Here is a tiny trained network, its code and every weight. The questions are about switching its units off for an input and a target symbol, where a switched-off unit gives its printed mean instead of its output.

import numpy as np


def w(rows, s, z=0):
    codes = np.array(rows[::2]) - 128.0
    scale = np.full(codes.shape[1], s)
    scale[-1] = z or s
    return codes * scale


def f(y):
    return y / 2 * (1 + np.tanh(0.7978845608 * (y + 0.044715 * y**3)))


def softmax(a):
    e = np.exp(a - a.max(-1, keepdims=True))
    return e / e.sum(-1, keepdims=True)


def log_softmax(a):
    a = a - a.max(-1, keepdims=True)
    return a - np.log(np.exp(a).sum(-1, keepdims=True))


def net(x, mask):
    ids = ['αβγεζμστ'.index(c) for c in x.split()]
    T = len(ids)
    res = E[ids] + P[:T]
    u = 0
    for l in range(3):
        r = res
        for j in range(2):
            rows = slice(2 * j, 2 * j + 2)
            q, k, v = (r @ M[l][rows].T for M in (Q, K, V))
            z = softmax(np.where(np.tri(T) > 0, q @ k.T / 2**0.5, -1e9)) @ v
            o = O[l][rows]
            res = res + np.where(mask[u + j], z, o[:, -1]) @ o[:, :-1]
        u += 2
        y = f(res @ A[l][:, :-1].T + A[l][:, -1])
        res = res + np.where(mask[u : u + 8], y, B[l][:, -1]) @ B[l][:, :-1]
        u += 8
    return log_softmax(res[-1] @ U[:, :-1].T + U[:, -1])


Q, K, V, O, A, B = {}, {}, {}, {}, {}, {}
E = w([
[169,198,74,76,79,164],'α',
[110,181,159,155,105,51],'β',
[182,82,78,183,121,82],'γ',
[203,99,141,108,41,92],'ε',
[200,134,165,157,165,189],'ζ',
[145,101,143,9,108,93],'μ',
[101,60,200,194,87,160],'σ',
[118,85,195,91,181,146],'τ',
],0.011)
P = w([
[59,244,98,211,122,104],'0',
[75,221,29,138,124,68],'1',
[75,155,4,128,132,61],'2',
[122,141,40,141,134,57],'3',
[142,126,44,103,148,90],'4',
[166,123,78,99,149,103],'5',
[191,127,109,92,149,107],'6',
[211,133,148,86,148,118],'7',
[219,106,160,63,162,156],'8',
[194,128,183,65,168,168],'9',
[189,153,187,110,168,162],'10',
],0.0033)
Q[0] = w([
[54,189,36,135,51,28],'L0H0',
[110,68,226,115,163,195],'L0H0',
[55,202,109,113,146,46],'L0H1',
[91,216,100,3,184,81],'L0H1',
],0.0048)
K[0] = w([
[178,66,196,242,205,113],'L0H0',
[66,205,98,34,101,141],'L0H0',
[189,190,24,83,110,241],'L0H1',
[199,179,2,73,81,196],'L0H1',
],0.0049)
V[0] = w([
[29,105,155,254,171,53],'L0H0',
[154,54,173,192,235,162],'L0H0',
[80,132,173,201,203,146],'L0H1',
[236,155,167,135,134,50],'L0H1',
],0.0046)
O[0] = w([
[3,122,98,122,126,49,23],'L0H0',
[111,100,53,167,190,132,1],'L0H0',
[59,155,116,111,149,202,12],'L0H1',
[223,83,99,122,137,149,184],'L0H1',
],0.0054,0.003)
A[0] = w([
[175,222,65,121,101,255,251],'L0N0',
[118,50,183,185,39,144,156],'L0N1',
[141,63,196,27,212,167,204],'L0N2',
[138,129,68,193,110,45,234],'L0N3',
[166,40,196,124,84,161,145],'L0N4',
[200,92,199,182,87,209,132],'L0N5',
[173,105,205,79,59,53,165],'L0N6',
[106,76,195,196,158,213,218],'L0N7',
],0.0058,0.0022)
B[0] = w([
[194,188,113,181,64,119,253],'L0N0',
[41,99,100,116,133,214,153],'L0N1',
[197,118,187,75,254,114,162],'L0N2',
[148,106,74,173,124,75,173],'L0N3',
[124,65,135,80,172,222,180],'L0N4',
[151,59,175,163,106,213,189],'L0N5',
[95,89,89,30,63,164,232],'L0N6',
[96,125,205,185,151,210,131],'L0N7',
],0.0059,0.0048)
Q[1] = w([
[183,93,22,144,45,183],'L1H0',
[141,159,134,97,58,107],'L1H0',
[239,66,18,2,24,75],'L1H1',
[231,124,57,70,31,102],'L1H1',
],0.0047)
K[1] = w([
[136,33,175,61,146,177],'L1H0',
[173,93,56,99,143,87],'L1H0',
[163,56,226,32,156,226],'L1H1',
[195,1,190,68,165,127],'L1H1',
],0.0052)
V[1] = w([
[58,120,180,183,104,145],'L1H0',
[44,114,179,11,96,150],'L1H0',
[166,135,110,3,220,48],'L1H1',
[157,41,158,93,128,194],'L1H1',
],0.0048)
O[1] = w([
[79,177,90,66,88,178,39],'L1H0',
[88,88,148,24,15,84,116],'L1H0',
[168,173,178,153,141,1,162],'L1H1',
[141,112,60,113,78,78,252],'L1H1',
],0.0059,0.0036)
A[1] = w([
[155,204,215,216,94,195,125],'L1N0',
[176,180,179,116,125,3,252],'L1N1',
[129,136,54,111,69,54,172],'L1N2',
[219,85,48,180,207,136,242],'L1N3',
[234,172,114,241,153,103,202],'L1N4',
[190,196,183,88,101,155,180],'L1N5',
[160,142,226,82,212,91,201],'L1N6',
[129,155,211,158,185,252,239],'L1N7',
],0.0052,0.0026)
B[1] = w([
[133,82,197,41,57,220,168],'L1N0',
[92,152,211,167,72,35,253],'L1N1',
[135,76,42,102,57,80,239],'L1N2',
[184,78,117,246,192,167,224],'L1N3',
[255,139,161,203,127,128,248],'L1N4',
[141,164,188,98,82,165,234],'L1N5',
[90,72,230,103,191,68,168],'L1N6',
[53,51,225,69,110,128,185],'L1N7',
],0.0046,0.0052)
Q[2] = w([
[85,105,66,39,74,96],'L2H0',
[71,89,151,21,158,81],'L2H0',
[85,46,214,104,22,58],'L2H1',
[86,252,85,32,173,181],'L2H1',
],0.0037)
K[2] = w([
[96,81,69,182,204,110],'L2H0',
[34,141,55,135,95,45],'L2H0',
[170,184,253,63,174,74],'L2H1',
[169,213,37,180,48,179],'L2H1',
],0.003)
V[2] = w([
[75,17,255,176,177,176],'L2H0',
[100,156,231,17,181,195],'L2H0',
[154,3,60,214,169,127],'L2H1',
[149,58,231,120,223,102],'L2H1',
],0.0039)
O[2] = w([
[211,33,139,45,136,128,27],'L2H0',
[165,107,174,77,231,83,4],'L2H0',
[160,211,40,146,87,98,123],'L2H1',
[72,183,78,72,255,34,202],'L2H1',
],0.0049,0.004)
A[2] = w([
[33,153,157,146,79,173,250],'L2N0',
[129,133,18,76,111,53,129],'L2N1',
[217,187,121,225,81,144,110],'L2N2',
[111,172,116,95,88,56,245],'L2N3',
[109,178,32,128,126,67,140],'L2N4',
[109,120,70,59,110,85,75],'L2N5',
[158,145,2,84,120,115,212],'L2N6',
[33,69,165,57,209,139,186],'L2N7',
],0.006,0.0023)
B[2] = w([
[65,97,103,88,57,100,143],'L2N0',
[161,18,95,36,138,116,172],'L2N1',
[129,253,86,128,167,130,248],'L2N2',
[101,73,185,95,80,61,177],'L2N3',
[136,26,96,89,139,47,158],'L2N4',
[104,84,143,37,191,136,139],'L2N5',
[106,57,43,76,149,168,184],'L2N6',
[82,189,77,71,169,92,174],'L2N7',
],0.0058,0.012)
U = w([
[195,182,208,134,112,215,1],'α',
[8,157,149,148,67,155,191],'β',
[88,222,85,136,238,128,238],'γ',
[197,154,99,107,1,156,141],'ε',
[209,51,103,201,198,167,145],'ζ',
[131,92,222,183,64,35,113],'μ',
[117,33,90,73,47,207,123],'σ',
[119,141,107,31,193,71,13],'τ',
],0.0047,0.0026)

Each question gives the input, a string of symbols that net reads in full, and the target symbol t.
The units are the heads (2 rows each of Q, K, V and O) and the neurons (one row each of A and B). Each row of codes is followed by its name. A weight is (code - 128) times the scale printed after its matrix; where a second scale follows, it is the last column's (O, A, B and U).
mask holds one flag per unit, layer by layer, with each layer's heads first. A switched-off unit (its flag False) gives its mean, the last column of its rows in O or B, instead of its output. The means were averaged over made-up inputs and are rounded, as every weight is.
A unit's drop is (log p(t) with every unit on - log p(t) with that unit switched off) / (log p(t) with every unit on - log p(t) with every unit switched off).
unit that matters most: the unit with the biggest drop
k most important neurons: the k neurons with the biggest drops, biggest first
k most important neurons of layer l: the k neurons of layer l with the biggest drops, biggest first
which heads matter: for each layer, one digit per head in row order, 1 if its drop is at least 0.15 and else 0, layers parted by /
input ε γ α α α α σ α τ β, target τ: which heads matter	10 / 01 / 01
input μ γ β ζ ε γ μ β τ α, target τ: unit that matters most	L1H1
input β α α α γ μ γ, target μ: which heads matter	10 / 01 / 00
input ε α α α α α ε ζ β τ ε, target τ: 2 most important neurons	[L0N2; L1N6]
input μ α α β α ε β τ, target τ: 3 most important neurons	[L0N2; L1N6; L2N7]
input ε α α μ α α α β α τ, target τ: 2 most important neurons	[L0N2; L1N6]
input γ α α α α σ σ γ, target σ: which heads matter	10 / 11 / 00
input ε α α α σ ε σ α ε, target σ: which heads matter	00 / 01 / 00
input α γ α β α γ γ α α α, target α: which heads matter	00 / 11 / 00
input σ ε α σ α α σ μ σ α, target σ: 2 most important neurons	[L0N5; L0N7]
input γ α ε σ α, target σ: 2 most important neurons	[L2N6; L0N7]
input γ τ σ α τ γ, target τ: 4 most important neurons of layer 0	[L0N2; L0N0; L0N5; L0N3]
input α α ε γ, target ζ: 2 most important neurons of layer 0	[L0N3; L0N0]
input α α μ α α α α α α, target α: unit that matters most	L0H0
input α α τ μ, target τ: 3 most important neurons	[L0N2; L0N0; L1N6]
input α ε β τ ε ζ α ε ε, target σ: 2 most important neurons	[L0N6; L2N2]
input α α ε α σ σ τ, target γ: which heads matter	00 / 00 / 01
input α α α β α μ γ, target μ: 2 most important neurons	[L0N2; L1N1]
input α α γ γ β μ, target μ: 2 most important neurons	[L1N1; L2N2]
input α α α γ, target γ: most important neuron	[L2N2]
input ε ε β ε α γ σ α ζ, target α: which heads matter	00 / 00 / 00
input β γ α ε α μ β α α β, target μ: which heads matter	00 / 01 / 00
input α β ε α γ μ σ, target β: 2 most important neurons of layer 0	[L0N7; L0N1]
input γ α α ε α γ γ γ τ, target γ: 2 most important neurons of layer 1	[L1N6; L1N7]
input σ ε β α ε μ α, target μ: 3 most important neurons	[L1N1; L0N2; L2N3]
input μ σ α γ μ, target μ: 3 most important neurons of layer 2	[L2N2; L2N3; L2N6]
input μ α α α τ α ε σ, target β: unit that matters most	L1N7
input α α γ γ α, target γ: 2 most important neurons	[L2N2; L0N6]
input α α σ γ ε σ γ, target σ: 3 most important neurons of layer 2	[L2N6; L2N1; L2N2]
input ζ γ α β α α γ α μ α, target μ: 2 most important neurons of layer 1	[L1N1; L1N6]
